Here is a tiny trained network, its code and every weight. The questions are about switching its units off for an input and a class, where a switched-off unit gives its printed mean instead of its output.

import numpy as np


def w(rows, s, z=0):
    codes = np.array(rows[::2]) - 128.0
    scale = np.full(codes.shape[1], s)
    scale[-1] = z or s
    return codes * scale


def f(y):
    return np.maximum(y, 0)


def log_softmax(a):
    a = a - a.max(-1, keepdims=True)
    return a - np.log(np.exp(a).sum(-1, keepdims=True))


def net(x, mask):
    res = np.array(x, float).reshape(1, 8) / 4 @ E
    y = f(res @ A[0][:, :-1].T + A[0][:, -1])
    res = res + np.where(mask, y, B[0][:, -1]) @ B[0][:, :-1]
    return log_softmax(res[-1] @ U[:, :-1].T + U[:, -1])


A, B = {}, {}
E = w([
[128,131,125,130,126,127,123,128,125],'x0',
[129,127,133,129,129,132,133,129,133],'x1',
[167,163,120,161,43,102,198,122,109],'x2',
[128,128,129,129,128,129,128,128,128],'x3',
[162,126,107,82,142,212,156,113,37],'x4',
[128,126,128,126,126,128,126,129,127],'x5',
[147,103,181,113,88,157,92,5,147],'x6',
[128,128,128,128,127,128,126,129,127],'x7',
],0.014)
A[0] = w([
[135,136,112,130,152,179,146,183,53,164],'N0',
[121,117,124,118,149,156,165,172,62,110],'N1',
[138,147,116,163,59,115,181,187,102,122],'N2',
[103,135,135,144,191,97,56,186,192,254],'N3',
[112,129,115,121,251,138,82,183,131,243],'N4',
[119,121,120,154,136,48,129,182,190,232],'N5',
[121,120,160,141,80,84,83,64,221,143],'N6',
[138,138,142,127,132,194,108,85,114,110],'N7',
[111,121,128,84,189,166,126,131,92,127],'N8',
[159,140,144,149,12,111,174,63,110,20],'N9',
[128,130,144,129,137,73,130,148,152,181],'N10',
[109,132,122,124,103,117,111,91,166,129],'N11',
[136,147,106,146,105,92,192,169,104,143],'N12',
[137,116,123,96,120,193,151,46,56,22],'N13',
[115,136,113,163,89,78,110,111,130,161],'N14',
[107,117,128,124,142,156,92,88,145,124],'N15',
[129,101,155,107,198,158,35,49,156,139],'N16',
],0.015,0.005)
B[0] = w([
[186,139,115,108,173,150,159,88,139,208],'N0',
[169,147,87,95,157,127,159,103,150,188],'N1',
[135,195,122,115,109,104,118,189,118,195],'N2',
[3,126,97,92,123,161,151,86,153,241],'N3',
[133,40,147,162,180,209,154,94,136,251],'N4',
[66,108,188,144,87,159,95,207,85,228],'N5',
[169,90,101,173,170,71,151,111,211,226],'N6',
[128,115,164,141,101,161,66,143,94,189],'N7',
[189,105,157,151,179,157,85,132,82,201],'N8',
[104,73,121,188,112,157,222,91,108,211],'N9',
[98,124,147,152,110,134,108,173,106,176],'N10',
[145,133,117,139,139,103,132,104,157,165],'N11',
[130,188,117,96,106,115,124,178,116,190],'N12',
[68,136,130,126,60,164,152,115,45,223],'N13',
[147,104,154,164,137,113,119,176,142,173],'N14',
[129,154,136,117,112,115,87,131,128,178],'N15',
[116,187,124,73,100,69,39,109,134,247],'N16',
],0.029,0.021)
U = w([
[3,60,144,144,85,210,180,90,86,218],'0',
[86,125,128,106,147,44,42,101,237,164],'1',
[78,184,174,131,83,107,120,255,137,183],'2',
[146,61,116,227,115,68,194,115,180,7],'3',
[173,71,113,90,234,198,150,86,128,101],'4',
[127,184,172,82,83,132,43,81,57,103],'5',
[222,231,62,79,125,125,184,154,77,58],'6',
],0.0065,0.0018)

Each question gives the input, the list of numbers given to net, and the class t.
The units are the neurons (one row each of A and B). Each row of codes is followed by its name. A weight is (code - 128) times the scale printed after its matrix; where a second scale follows, it is the last column's (A, B and U).
mask holds one flag per neuron, in row order. A switched-off neuron (its flag False) gives its mean, the last column of its row in B, instead of its output. The means were averaged over made-up inputs and are rounded, as every weight is.
A unit's drop is (log p(t) with every unit on - log p(t) with that unit switched off) / (log p(t) with every unit on - log p(t) with every unit switched off).
The circuit of an input: a set's keep is (log p(t) with only the set's units on - log p(t) with every unit switched off) / (log p(t) with every unit on - log p(t) with every unit switched off). Starting from the 12 units with the biggest drops (on a tie, the unit counted first), units are removed one at a time, each time the one whose removal leaves the highest keep (on an exact tie, the one counted first), for as long as the keep stays at least 0.8.
units of the circuit, in order: the units of the circuit, biggest drop first
k most important neurons: the k neurons with the biggest drops, biggest first
drop of u: that unit's drop, to one decimal
input [-2,-8,6,-3,-8,-8,2,5], class 3: units of the circuit, in order : (N6)
input [4,-2,8,-1,-8,4,0,3], class 2: 2 most important neurons : (N5 N2)
input [8,6,-8,2,-5,7,1,7], class 1: 2 most important neurons : (N16 N13)
input [-1,-2,-5,-4,1,-2,-1,6], class 4: 2 most important neurons : (N13 N5)
input [-8,1,-3,-5,1,-5,0,-6], class 4: 2 most important neurons : (N13 N5)
input [4,-6,-8,-5,-5,5,1,4], class 1: 4 most important neurons : (N16 N13 N9 N6)
input [-8,-1,3,5,5,0,0,8], class 6: 2 most important neurons : (N3 N4)
input [-2,-5,2,4,0,-1,6,-2], class 3: 2 most important neurons : (N6 N3)
input [-1,1,0,3,-8,5,1,2], class 1: 2 most important neurons : (N6 N13)
input [6,8,3,-7,8,6,0,-1], class 6: drop of N1 : 0.1
input [-8,-1,8,-5,-6,4,0,-1], class 2: drop of N2 : 0.6
input [-6,8,8,-7,-3,2,2,-1], class 3: drop of N9 : 0.4
input [6,5,1,6,-1,0,1,8], class 3: drop of N3 : 0.2
input [-3,-4,7,-8,-1,3,6,-3], class 3: most important neuron : (N6)
